Each row was made from one small tree. Brackets hold a mark, then the marks that hang from it, in alphabetical order. Every link used is in the known rows. Write each row's tree.
Known rows:
(Z (R (D G)) S): [ 113   20   87   52   14  -24   29  -12  -39  -15    4 -113 -251  -39
  -67  -21 -116   19   -8  -27    8  -23   43   53 -193   99  -66 -104
   63  -11   10  -45   32 -217  -48  -19   28   19  -57   22  182   -1
  108  -95   12  -81   74  -78  -30   28  -78  -28    5  -10  -57   48
   40  -39  260   97  -42  -41   -6  -69  -17]
(L N (T S) (Y G)): [ -48   14   18   -3   49    4 -142   53  -35   29  -32  -24   87  -33
  422  100   94  -70   14  106 -214  -18  -57  128   26   -9   57 -116
    0   15  -80  -86   33   20  -22  -55  -87   30  -24  -67   16  -60
  -60  166   -1  -37  214  172    6  -14  -48    0  -74  -41 -167   15
    1    5 -344  -23  -26    2  -19  -46  -13]
(H (J Q) L): [-242  -17   54   63   26   64  -60   41  -24   13  -15  -52  150    0
   32  -13   29    1   13   60  -13  -53   52  -57   55  124    6  -22
   38  -60   46   68  -68   18   81   34  -33  129  -23  -81  151    5
  120  -12  -23  -35 -120  -77  -67   -6 -126  -67  -65   -8   88    1
  -15   12  -99  112  -36   85  -30  -18  -20]
(C (G (L (H (J Q)) N))): [-178   25   98   50    5  115 -199   92 -126   49  -47  -50  150  -15
  198   39   85  -84   35   33 -205  -34  -63   59   61  -89   93   -5
   25 -109    4  -24  -66  -48   17  -13  -37  130  -33  -99  -34  -68
  166   67  -52    6  110  102   19  -20 -202  -51    9 -129  -17   19
    1   60 -333   53   32   22    2  -84  -19]
(D (G L T)): [  29   19   70   18  -20  -41  -11   12  -54    3  -27  -14  -30   55
   85 -117   27  -69    5   14  -45   21  -44  104    4   52   11  -29
  -32  -90  -22    1    0  -92  -11   20  -52 -103    0  -96  -35  -57
  154  -27  -12  -49  105   60  -86   34 -146  -15  -38  -28  -98    6
   11    7   61  -54  -14   32  -13  -31    2]
(T C (S K)): [  -5  -24   97   -7   13  -20   76  -46  -68  -63  -27  -13 -110  -13
   78 -121   -6  -18  -90   20   -3  -58   35   53  -30  106   83  -23
   -2   59   -3   20   26    0   26  -75  -82   33   54 -101   53   21
  -52   38   20   -4   69 -106  -61    5  -46   75 -111  -66  -88   -8
   20   16  -80  -90 -113  -31   -1   -4   -8]
(L (N R) T (Y G)): [ -13   15   -3  -32  102   51 -202   48  -48   76  -56    3   89   -4
  340  190  155  -62   54   70 -191   64 -103   63   66   -5    4 -153
   22   70  -83 -112    7  -35   11  -36  -96   68  -42  -65  -33  -54
  -64   89    5  -26  144  178   46   11  -10  -31  -23    5 -108   45
  -10   48 -313   12  -34  -64   -6  -33    0]
(L H (T S) Y): [-186  -10  -12   -2  -20  -32 -110   18  -48    4    1  -46   16  -25
  245  104   83    7    8  129 -186   13  -49  155  -14 -218   58  -29
  -13    6 -101  -58   18   11 -104  -47  -51   -8  -31   17  -73  -49
   -9  155  -12    0  142  201    5   -1  -25   37  -14 -103 -193   30
  -22   33  -40  -68  -31  -36   41  -27  -12]
(J (C (Z K R)) Q): [ -16    7  120  -17   17    0  -53   59 -204  -24   14 -127 -166  -32
 -168  -98   15  -22  168  -52  -77  -76   23   14 -154   46   -9  -77
   15   50    9    6  -37  -78   11  -50  -29  169  -75  -30  183   -4
  106  -68  -28   -1  -53  -65  102   -2 -179 -145  -84  -68   78   38
  -11   25 -117   66   36  -77  -25  -36   -5]
(Z (S (T (N R)))): [ -51    7   96  -36   89  -24  -40   -3  -59  -17  -19  -20  -34   22
   96 -103   50   46  -14  -58 -137   -4  -62  -27  -67  -37   46  -99
   35   35   32   -8   57  -67  -49  -34  -52   41  -51  -64   75   32
    7 -126   -4  -46  -65  -62   90    5  -20   78  -99  -49  -81    9
   20   11 -288  -54 -113  -48    3 -109  -49]
(J (C Z) Q): [ -69   -7   72   11   34   28  -17   75 -162    8   -5  -35   41  -14
  -60  -93   57  -63   94  -24  -66 -122  -17   53  -19   37   46  -41
  -29   47  -21  122  -65    4   66  -12  -12  118  -15 -127  102   -4
   56  -49  -47    2  -66  -10   51   -3  -81  -93  -54  -58  112   16
  -42   33 -205  -30   15    3  -10   11   20]
(L (H (J C) (Y Q))): [-282  -29   52   60   93  103   -7   72  -70  -11    4  -77  370   30
   18   19   68   -7  -53   62 -139 -165   70   38   25  -74   24 -188
   29   13   49   45 -111  -29  -59  -17  -43  132   38  -40   56   23
   56   87  -35  -24 -153   94   40    2  -45  -84  -26  -96   15   -7
  -43  -31 -331  126 -185   91    1   16    2]
(J (C (Z K)) Q): [ -75    0   89   16   29  -39  -61   63 -164  -18   11  -76  -62  -32
 -159 -115   36  -58  139  -40  -70 -118    0   30  -73   35   22  -64
   -5   73  -16   47  -49  -22   44  -59  -22  145  -24  -68  129   -9
   74  -49  -42   10  -59  -16   73   10 -119 -110  -90  -63  103   16
  -34   31 -159   21   41  -55  -21    1   -1]
(J (C (G R T) Z) Q): [ -45  -15  108   26  -77   75  -39   72 -213    9  -71  -62  -85   27
   53 -179  117 -178   48   -9 -142 -151  -34  111  -77 -138   25  -38
  -68  -51  -46   30 -118  -34   68  -65 -105   90  -52 -242   46  -19
  173 -109  -43   12  -30  -28    5    4 -267 -152   11  -65   65    0
  -45   76 -406  -61   17   16   -9  -84  -22]
(G Q R (T (N L) S)): [-109  -24   97    0 -105   27 -195  -61  -49  -59  -25   31  -51   62
  406 -207   82  -54  -54   27 -135   -4  -82  144  -64 -138  187 -170
  -14  -62  -67   42   -1  -16   33  -73  -77 -121   21 -108  149   18
   43  -73  -54  -89  -11  -52  -62  -31 -286   30  -86  -75 -178  -56
   14   57 -118 -133 -239  146   -7 -169  -65]
(T (N (R J L)) S): [  42  -25   36   16  -68   75    8  -33  -16  -74   30   54   39  -28
  144  -62  -13    2  -20   56 -101   -4  -79  118 -157   52  168 -159
   68   78   22   90   36  -90   11  -44   40  -13   19   28  159   17
  -69  -36  -59  -25  -24 -285   -1   31 -174  106  -43  -29 -173  -10
   -5    2  118 -129 -169  -58  -15  -63  -19]
(G L R T): [ -49   -8   85  -32 -105    8  -71  -36  -64  -29  -51    4  -42   40
  160  -82   61  -65    6   18  -65   27  -51  116    7 -112   13  -59
  -36  -18  -46  -52  -26  -57   -1  -27  -80 -121  -33  -96  -53  -32
  111  -62   -7  -26   -8   31  -82    0 -230  -10  -28  -37 -145  -11
   -4   34  -71  -67  -47  106  -24  -92  -21]
(T C (N L) S): [ -77   -8   80    6   30   25  -17  -12  -17 -100   17   64    4   22
  175 -195  -14   53 -110   38  -54   -6  -29  100  -78  102  170 -130
   29   31    7  156   20   33   34  -56  -29  -20  103 -122  192   17
  -67   26  -29  -48  116 -135   35    6  -75  127 -137  -60 -120  -47
   24  -32 -121  -86 -161  -64   24    0   -6]
(D (G (L (Y S)) R T)): [ -41   -6   84   24   25   13  -27   21  -57    9  -73  -48   -6   39
  151  -57   58 -113  -10   78 -157  -18 -111  132  -17    2   27 -108
  -16  -55 -106  -60   11 -140  -28   19 -150 -154  -22 -127  -76  -92
  141   -5   -6  -48   27  185 -115   28 -184    1  -22  -43 -264    7
   -6   86 -106 -113  -91   35  -64  -98  -40]
(S K (T C)): [  75   -3  107  -51   82  -21   81  -49  -71  -43  -48  -47  -67    1
   14 -101   41    9  -65  -26  -14  -80   -4    8   -6  176   16   17
   27   49   84  -19   26   30    9  -68  -61   98   -9 -126  -43   12
    7  -35   42    7  -13  -48  -30   11   36   59  -62  -44  -63   -4
   15   53 -174  -56  -62   -7  -19  -28   -4]
(Y (G Q (R N))): [  80    1   26   -6  -18  132 -128  -21   -3   40  -31  -25  -62  -21
  215  -95   67  -71  -16    7  -53  -34  -74   77  -74   69   19  -99
   50   66   -4  -38  -31  -50   87   25  -58    1   20    2   52    2
   46  -51  -38  -55  -90   13  -66  -11 -152  -59    6   10  -32  -28
  -18   17 -230   20  -98  127  -39 -121  -37]
(C (G (L H) Q (R D)) Z): [ -29  -10  103   67  -90   96 -213  -10 -186   -6  -84  -43 -138   -9
  183  -16   54 -108   23  -18  -90  -27 -120  165 -143 -194   33 -137
   70  -39 -111  -72 -128 -172   17  -89  -15  -59  -29 -155  -37  -40
  111  -24  -46   48   71  144  -93    0 -278  -63   61 -140  -55   17
  -13   43 -197  -18   62  127   24 -112   -4]
(Z K (S T)): [ -49   23   91    0   46 -123  -24  -45  -11  -56   12 -110 -138  -20
 -109  -84  -25   26   45  -64  -90  -46   17  -48  -93  -11  -28  -80
   40   -8   69 -123   51  -40  -57  -75  -23   80  -73   57   61    3
   73  -75   25  -20  -30  -23   39    3  -28   25  -99  -43  -90    2
   24   -9  -22   74   37  -42  -27 -101  -56]
(Y G Q (U K)): [  87   41   50   87  167   49  -33   80  -28  -12  -26  -47  265   -4
  -26  -48   26  -32   -6   -4  -55  -25  -90  -66    6  150  -78 -125
   99  101   -4 -103  -20   84   88   21  -82   93   84   -3  127   31
  -62  123  -17  -23 -141   84  -53   35   99  -16  -75   23   82  -32
  -20  -80 -547   77  -35   90  -85  -21    2]
(Z (R N) S): [  33   29   55  -40  -55   34  -14  -13  -21  -29   22  -93 -172  -41
  -26  -71  -53   52   46   13  -56   20   15   46 -188   37  -29  -92
   44   -1   97  -61   20 -111  -29   28    2   97  -57  135   89   -5
  115  -98    5  -76  -30 -106   16   -8  -97  -44  -47  -21  -62   25
   37  -44  180   85   -9   -5  -10 -111  -32]
(N (L H) Q (R (D G))): [  38    8   11  134   62   31 -189  -91  -26   -2   22   38 -142   24
   77  112   41   -7   19    1   50   89 -124  109  -76   65   82 -212
  152   76  -74   72  -24 -165    3  -66   52   35   74    2  209   21
   -3  -90  -18  -63  -28   64   -6   77   95    0   77  -50  -68   44
  -14  -11  353   40 -210 -113   77   10    5]
(N (R L Q)): [ 115   10   13   24  -56   97   -5  -46   -6   -5   39    4   20  -28
   21   54   -4   15  119   30  -34   44  -79   33  -62   64   86  -73
   63   99   43   30    8  -63  148   -3   34   52  -24   26   26    6
  -26 -113  -44   42 -107 -205  -27   31   -2   38   24   13  -66   12
  -13   25  168  -54  -54  -32  -18  -37  -18]
(R D (J C)): [  80  -28   12   29  -27   44   90   -8  -31  -68   23   12   21  -68
  -43   -4  -21  -27    5   13   -9 -150   30  138  -77  125   18 -126
   44  117   19   84  -17  -93  -27  -94  133   90    3   14  145    2
    4  -54  -30  -26  -39  -89  -33   36  -80  -62   14  -19  -17    2
  -18  -14  249   18 -100   46  -34  -10   39]
(G Q R (T (N L))): [ -52   -9   68  -32  -80   38 -221  -47  -31  -32  -36   32  -23   70
  306 -151   95  -46  -29   18 -116   15  -97  119  -43  -83  122 -156
   -6  -56  -31   10  -32  -22   48  -44  -55  -92   10  -88   73   -3
   81 -102  -45  -81  -40  -23  -51  -24 -254   -6  -28  -33 -120  -51
    3   80  -60  -74 -183  139  -13 -156  -52]
(D (G Q (R J))): [  27  -18   67   72  -49   96  -88  -38   12   15  -27   -6  -53   -9
   38  -80   25 -108  -41  -27  -33  -75  -49   70  -97   59   -9  -39
    0  -33   -8  -31  -24 -167   -5   10  -10 -100   -4   35   69   -7
   72  -21  -25  -61   -7 -106 -111   -4 -240  -32  105    6 -138    8
   -5   84  142  -18  -91  -10  -14  -71  -29]
(L H (T (C Z))): [ -77    0   42  -32    6    2  -94   14  -88  -15   -9  -46  -38   20
   60  -33   73   25    2   66  -94   -2  -77  135 -119  -90  -35  -75
  -20   55  -40  -54  -80  -18  -64  -43  -62   41   24  -75  -49  -39
  -25  119    3   33  165   74   49    7  -57  -24  -11  -51 -125   45
  -33   40   -8  -14   69  -88   54   46   32]
(T C (S K U)): [  -6  -23  137   13   41  -58   56  -44 -115  -95  -30  -27  -33  -14
  153 -150    9    9 -109   25   -9  -57  -13    9   18  161   63   15
   39   33   25    7   50   14   10 -108  -51   45   39 -111   -4   32
  -47   55   49  -28   30 -103  -81    6  -32  102  -91  -68  -86    8
   43    8 -155 -155 -145   -1   -7  -22   14]
(S K (T C (N (L Y)))): [  -9    7   99  -69  127  -19  -46  -12  -72  -82  -53    1   27    6
  149  -58   72   39  -89   58 -130  -43  -59  111  -29  239  140  -91
   72   24   82   60   27   53   45  -79  -48   76    9 -177  -17  -32
   25  -17   17  -42   -6   20    0   23   17  119  -82  -93 -103  -32
   17   63 -297  -84 -117  -48  -11  -67  -20]
(R D L N): [ 188   12  -20    5 -105   52   33  -37    1  -41   28  -28  -29  -84
   32    3  -76   25   35   89   49  -49  -58  178 -142  148   48 -101
  118  115   79   66    2  -51   67  -28  132  102  -12   39   36  -14
   64 -124  -46  -25  -65 -109  -87   51   -1    2   25   15  -18   -8
   -6  -33  350  -17  -55  130  -34  -42   20]
(Y Q (S (T C)) U): [   6   32  148   18  248   47  110   42  -26  -28  -38  -62  236   24
 -113 -164   24    6  -36   11  -87 -114 -149  -70  -20  184   -9 -148
  116  134   67  -34   25  121  -32    1 -105  106    6  -74   98   37
  -63   34  -24  -18   -6    0   -9   25  174   92 -167  -16 -108  -37
    5   15 -340  -19 -176   67  -88  -41    0]
(S (T C N)): [  21    1   93  -69   91   16   51   24  -56  -42  -21   11   47   29
   94 -189   32   60  -89   -1  -73  -68  -53   41  -59  132   35   12
   15   57   64   72   40   41  -53  -35  -42   38    1 -166   13   15
  -11  -27  -16  -12   52  -65   67    2  -13   92  -80  -39  -94  -28
   13   29 -329  -89 -100  -31   -1  -19  -12]
(Z (S K U)): [   3   10  104   10   36 -125  -28  -41  -67  -61  -26  -82  -59  -35
   40  -45   -9    5  -24  -11  -56  -35   -9  -38   14  101   -2  -30
   48  -35   66 -113   32  -49   10  -69   -8   68  -16   31  -44    2
   48  -28   69  -59  -71  -47  -74    0  -15   46  -49  -38  -15   27
   37   -5  -30  -35  -39   36  -28 -100  -11]
(C G (Z K)): [  22   17   35   51  -24  -32  -64   40  -93  -27  -25  -73 -177    1
 -128  -56   -4  -72   58  -33  -48  -26    0  -14 -171  -55  -36  -47
   20  -85    7 -108  -66  -66   14  -76  -40   66  -18  -52    9  -30
   65   20    6   64   71   -1   29   21  -95  -85    2  -36   81   12
   10  -10 -190   56  190 -121   11  -11  -21]
(D (G Q (T C N))): [  34   -2   97  -31   29   14  -48   36  -70    9  -36   18  -14   98
  188 -282   49  -53  -91   34  -91  -38  -73  110  -69  137   46  -45
  -53  -39  -30   65    5  -71  -11    0  -95  -63   38 -183   29  -17
   96  -25  -64  -72  185  -56  -50    6 -214   15  -73  -30 -129  -26
   16   91  -34 -108 -175   19    6  -55  -28]
(T (C G (Z R S)) (N Q)): [  30   28  140  -18   26   63  -73   28 -151  -69  -29  -28 -233   70
   18 -159  -20  -12    9   -9 -123    8  -39   64 -306  131    7 -179
   31  -79   56  -15  -56 -155   -6  -66  -91  110   -3 -120  213   -3
   76  -36  -22  -12  178 -197   57  -10 -162   -7 -100  -89  -59    9
   36  -14 -214   53  -16 -168   51  -72  -56]
(G (L H N Y) Q R): [-177    2   98  -27  -39   95 -320   12 -113   30  -79   11  125  -23
  341   86  121  -87   29   77 -215   43 -162  165   56 -202   70  -97
   28   -4 -132 -105  -48 -101  -52  -23  -65 -105  -50  -46 -183  -79
   58   73  -41  -21   93  263  -42  -50 -273  -12   27 -152 -262   24
   -6  106 -218  -39  -33  101   11 -141  -20]
(S K (T (N L R)) U): [  56    8  126  -15  126  -52 -115  -51 -121  -72  -42  -15   20   11
  238  -78  122   61  -34  -50  -80   13 -131  -41   37  147  122  -68
  134    5  103    5   60    3   25 -105   -3   93   -6 -105    5   34
   -9 -113   60  -71 -188  -29   17   32   68   97  -41  -50   -3   11
   42   24 -358 -156 -195    5  -13 -103    1]
(G (L H (N Q)) R): [ -70   20   97    5  -55   70 -272  -40  -77   -3  -35   44   24   -5
  265   46   93  -65   56   32 -101   54 -166  145    7 -115   46  -93
   49   50  -73  -88  -45 -106  -87  -46  -48  -46   18   -2  -33  -36
   11   18  -13  -28   38  133    0  -27 -135  -12   19 -110 -230   28
  -14   25 -127   -6  -97   18   36  -72  -17]
(Y (G Q (R L)) S U): [ 159   25   64   22  113  125  -56  -28   52    6  -36  -82   65  -31
   70  -72   14  -48   13   18 -130  -40 -183    8  -44  126   52 -264
  127   53  -35 -116  -18  -28  138   22  -76  -36   37   37  132  -10
  -58   16  -51  -23  -72  -45 -132   19  -88   26  -74   47 -139  -43
  -29   41 -328   35 -145  167 -131 -158  -24]
(Z (R Q) (S K T U)): [ 126   37  185   -9   25  -65   -1  -64 -121  -75   -1 -175 -136  -56
   88  -57   -6   68   89  -47 -127  -54  -25  -52 -103  180   -8   17
   97  -24  180 -162   87  -71    6  -78    5  158 -135   42  -10   17
  100 -129   72  -42 -182 -141  -43  -17   -9   24  -22  -70  -90   45
   67   15  -80  -32  -55   42  -60 -191  -55]

Which tree is each row?
[ -64   46   88   -6   -2    2 -209   67 -114  -60  -77  -10  277    9
  207    3   99  -35   78   79 -206   68 -161  108  111  -47  -31 -109
    3  -54  -71 -153   12    3    1  -44  -74   -5  -23  -76 -134  -76
   63  105  -18  -39    6  231 -121   11 -138  -44  -69  -80 -167   18
   29   46 -379  -49   27  122  -66  -88    5]
(G (L N (Y (U K))) T)
[  72   52   82   -5 -105    1  -68  -27  -16  -57   72 -144 -261  -85
  -98  -87  -86   63  174   11  -93    5   13   49 -278   92  -27  -82
   70   75  139 -141   48 -140    9  -14   12  154  -80  210  116  -15
  132 -139  -17  -44  -85 -188   22    0 -119  -66  -58  -32  -91   24
   46  -36  299  115    7  -69  -38 -141  -83]
(Z K (R N Q) S)
[ -33   27  -12   20    3   -3 -188  -85   26  -25   27   35  -34   45
  151   85   88   10  109    8  -16   64  -68   69   23   77   59 -147
   30  -39   41    5  -11   14   52  -56   10   80   32   58  155  -12
   14  -12    4  -39   63    4  -47   10   98   17  -44    6  -53   -5
   -2    4  219   28 -110  -11   32   17   -1]
(N (L T) Q)
[-127    4  -41  -34    6  -23 -134   31  -29   31   -9  -44   43  -16
  148  159   96   15   33  121 -166   33  -65  134    8 -160   -7  -17
   -7   10  -66  -90  -15    4  -88  -17  -30   21  -43   34 -147  -70
   29  126   -3    7  113  230   18    7    5    2   43  -61 -136   36
  -33   57   17   -8   22  -41   35  -14    1]
(L H T Y)
[  47  -32    0   54  -36   50  -21  -61  -14  -33    1   41  -49  -31
    3  104   -5  -13   10   -5   30   -6  -25   63  -88   59   10 -145
   82  136  -15   23    5 -120  -11  -76   89   43  -26   26  126   29
  -40  -91  -21  -16  -68 -117  -32   43  -63   -5   61    7  -49   30
   -1   25  375    0 -113  -22  -10  -16    8]
(N (R D J))
[  40    6   48  -20   39   67   44   71  -60  -24  -36   32  -19   29
   58 -177    4  -13 -105   18  -75  -45  -25   39  -88   86   35   14
   -4  -24   33   55  -22   -8    5  -34  -57   45   50 -171    9  -13
   21   21  -28   22  201 -104   42   15  -84   59  -42  -30    0  -36
   18    5 -348  -50  -30 -106   26    5  -10]
(T (C G) N)
[  80    6  129   26  -94   48 -110  -58 -120  -33  -86 -116 -219  -27
   33  -79    4 -144   25  -23 -125  -81  -48   76 -193  -38   62 -173
   34 -128   34 -148 -108 -170  166  -76  -73   37  -39  -63    1  -35
  128  -90    0   21  -14 -158 -154  -10 -269  -28   -8  -67  -37    1
   -3   66 -153   -2   85   73  -25 -188  -52]
(C (G Q (R L)) (Z (S K)))
[ -61   20  141  -47  -31   88 -222  -50  -85  -23  -56   59   12   29
  308  -30  123  -53   66   23  -83   23 -141  156   37   51   -1 -111
  -17   68  -17  -66  -19  -84  -21  -84 -106    9    9 -106   32  -39
    7   24   -4  -32  232   -7  -64  -23 -130   36  -92  -44 -261   16
   10   61 -132  -57 -147    1   23   -3    4]
(G (L (N Q) (T C)) R)
[-285  -21   27   83  -48  -12  -72  -35  -20  -53  -15  -58  135    4
  261  -45   39   43   15   56  -44  -49   50   19   41  -44  -27 -145
   10  -95   33  -34  -54    7  -60  -32  -85   23   15  -60   74    5
    2   42   31  -22   60  -18 -107   -1 -124  -11 -110  -21 -111    9
   15  -73 -138   47  -77   99   13   73    2]
(H (L (T S)) Y)
[  -8    8   -4   -8   -5   58  -43  -55  -20  -22   24 -166   51  -12
  131   93    0  100   92   66 -165   -7  -62   66 -109  -66    4 -232
   74  -46   62 -143  -23  -88  -93    4  -43   88  -23  119  -16  -48
   19   30   16   21   20   23   -3    7  -84   -4    5  -12 -265   36
   -8   27  168   62  -93   60  -39  -19   -4]
(Z (R (L (H (Y S)) T)))
[ -75  -32  101   36  -56  100  -46   30 -130  -30  -17  -21   14  -50
  -67  -92   63 -109   61  -15  -91 -174  -33  126 -116   25   27  -81
  -19   93   -4   76  -91  -71   36  -35    0   67  -28  -68  145   -2
   62  -65  -44  -19 -150 -140   15   -5 -251 -104   39  -44   -9   18
  -59   69  -94  -28  -23  -29  -30  -38   -2]
(G (R (J (C Z) Q)))
[  -4   30   89   15  -21   95 -180   31 -109   29  -71   21   71   14
  255  -45   70 -119   64  -41 -126    7  -91   21   70  -29   67  -59
    8 -148   -6  -59  -38  -71   43  -31  -27   13  -25  -91  -74  -58
   93   10  -35   15  236   79  -71  -37 -200  -24  -52  -86  -47   -9
   47   38 -240  -18   44  111   -6  -87    2]
(C (G (L N) Q))
[ -42   -4  125   15   36  -69  -60  -87  -83 -115  -14  -34  -43   -7
  263 -107   68   40  -55   33  -48  -22  -44   62   41  155  102  -86
   48  -10   64   -7   38   42   56 -140  -37   89   55  -75   63    3
  -32   67   67  -56  112  -84 -103   18    5  117 -119  -44 -122    6
   45    7  -22 -139 -159    2    3   -9   34]
(N (L (T C (S K U))))
[ -97    5   63   19  124   24  -46   41  -31   -6  -65  -55  228  -27
  222   21   65  -20   30   93 -152  -66 -110  -30   40  101    3 -121
   97  -42    7  -73    0   22  -91  -11  -70   90  -54  -92  -56  -55
   -8   17   37  -18  -20  193  -15  -16   -5  -33  -84  -43 -199   18
   19   24 -267    7   -6   95  -66  -71  -12]
(H (L N (Y (S T))))
[-259  -22   29   77   13   36 -191  -47  -48  -67   16   24   96   32
  283  -26   59   82  -62   19 -130   51  -58   76  -34 -174  178 -256
   78    2  -34   72  -25  -43  -58  -50  -49  -33   90  -47  112   35
  -81   -8  -21  -42  -68   14   86   18 -103   77  -31 -112 -147    2
    5  -37 -207  -30 -229  -62   64    4  -27]
(T (N (L (H Y)) R) S)
[-131   -6    2   57  -78   54 -147  -44    7  -57   48  -80  -28  -54
  294   46   47   72  -14  124  -90  -43  -21  235 -122  -81  124 -182
   94   34   28   32   -9  -53  -13  -96   76  137   26   58  179  -14
   65   40  -29  -80  -29   65  -54   35  -13  -31  -17  -70  -94   14
    0  -29  225   28 -168  101   16  -66    4]
(R D (N (L (H J) (T S))))
[-228  -22   15  -40   52   52 -102  106 -119    4  -14 -102  135    1
   95  114  154   -5   37  132 -250  -90   -3  178  -54 -159   12 -115
  -43  -36  -60  -19  -95  -85  -45  -63  -35  106  -38  -67  -31  -74
   69  184  -19    4   -4  233   36    9  -71 -138   -3 -104  -39   56
  -58   63 -308   34   33  -29   24  -22   24]
(L (H (J (C Z))) T Y)
[-193   -6  116   39  103  136    4  172 -204   -9  -75  -44  269   39
    5   21  101 -147   23   78 -206 -130   15   93  -44   34   66 -162
   15 -101   11   73 -134  -81   93  -41  -69  111  -37 -217   34  -64
  173  118  -56   25   25  140  -36   17 -114  -94  -99 -142  113  -13
  -25  -14 -599   29   56   47  -20  -47   13]
(H (J (C (G (L (Y Q))) Z)))
[  77   26   45   -1  223   15  -94   24  -13   29  -76  -92   63  -23
   96   49   73  -70   20   44 -188  -36 -129  -13   50  224   62 -216
  107   24  -58 -159   18   15  104    3 -119   39   19    8   20  -44
  -43  100  -19  -31  -43  181 -143   18   31    2 -116  -30  -48  -21
   -5   83 -400   37 -128  126 -126 -147  -35]
(L (Y (G Q) (S K) U))
[-199    4   64   53  168  114  -48  155 -103  -35  -22  -89  444  -14
  -68   40  106   -1  -23  117 -218 -102  -51   46   40  -59  -28 -120
   59   59  -44  -40  -59    7    1  -26  -53  165   40   -5   37   -4
   31  219  -49  -27 -217  235  -26   34   49  -85  -45 -110   23    4
  -47    1 -617   71 -105   65  -46  -53   14]
(L (H (J C)) (Y Q (U K)))
[ -12   -2  119    5 -126  116  -80    5 -116  -69    3  -28   22  -60
  100  -67  100  -68  177   12 -174 -130  -76  234 -138   23   18 -116
  -39   85   42  -30  -78 -152   44  -69    7   11  -34  -30   60  -67
   62  -18  -30   12  -37 -112  -72    5 -248  -89  -10  -52 -149   27
  -37   35  -76  -70   15   13  -41  -41   14]
(G (L T) (R (J (C Z)) Q))
[  53   -2   78   38  -94  134   24    4 -124  -49   -6   32   16   16
   96  -94  106 -121  130   -2 -186  -49  -53  128  -48   34   95 -131
  -10   -3   45   28  -46 -139   81  -77    6   85  -27  -70   41  -44
  126 -122  -58   29   11 -153  -57   47 -250  -76  -24  -75  -87   -1
   -1   29   35  -67  -63  -26  -31  -91  -10]
(N (R (J (C (G L T))) Q))
[ 134   31   62   41  -76  106  -24   43 -122   -8   -5  -92 -170   -9
  -14   -9  -16  -31  126  -15  -82   -6  -11   17 -239   12  -16   -1
   26  -87   65  -74  -58  -97   64  -17  -17   88  -75  -52   38  -23
   77  -38   -9   68   11 -117   21   -7 -104 -109   70  -42   47   32
   25   -2 -145   36  153  -86    2  -56  -34]
(C G (Z (R Q)))
[  39   10   28   12   -7   31 -236  -56  -77   29  -23   47  -38    9
  306  167  113  -35  133    6  -22   45 -127   90   22    2    0 -158
   56  123  -55  -58   23 -103  -40 -125    8  132  -39  -30  117   15
  -60  -71  -14  -36  106   38  -19   14   73  -34  -18   -5  -90   57
   13   51  169  -25 -204   18   33    0    7]
(L (N Q (R D)) T)
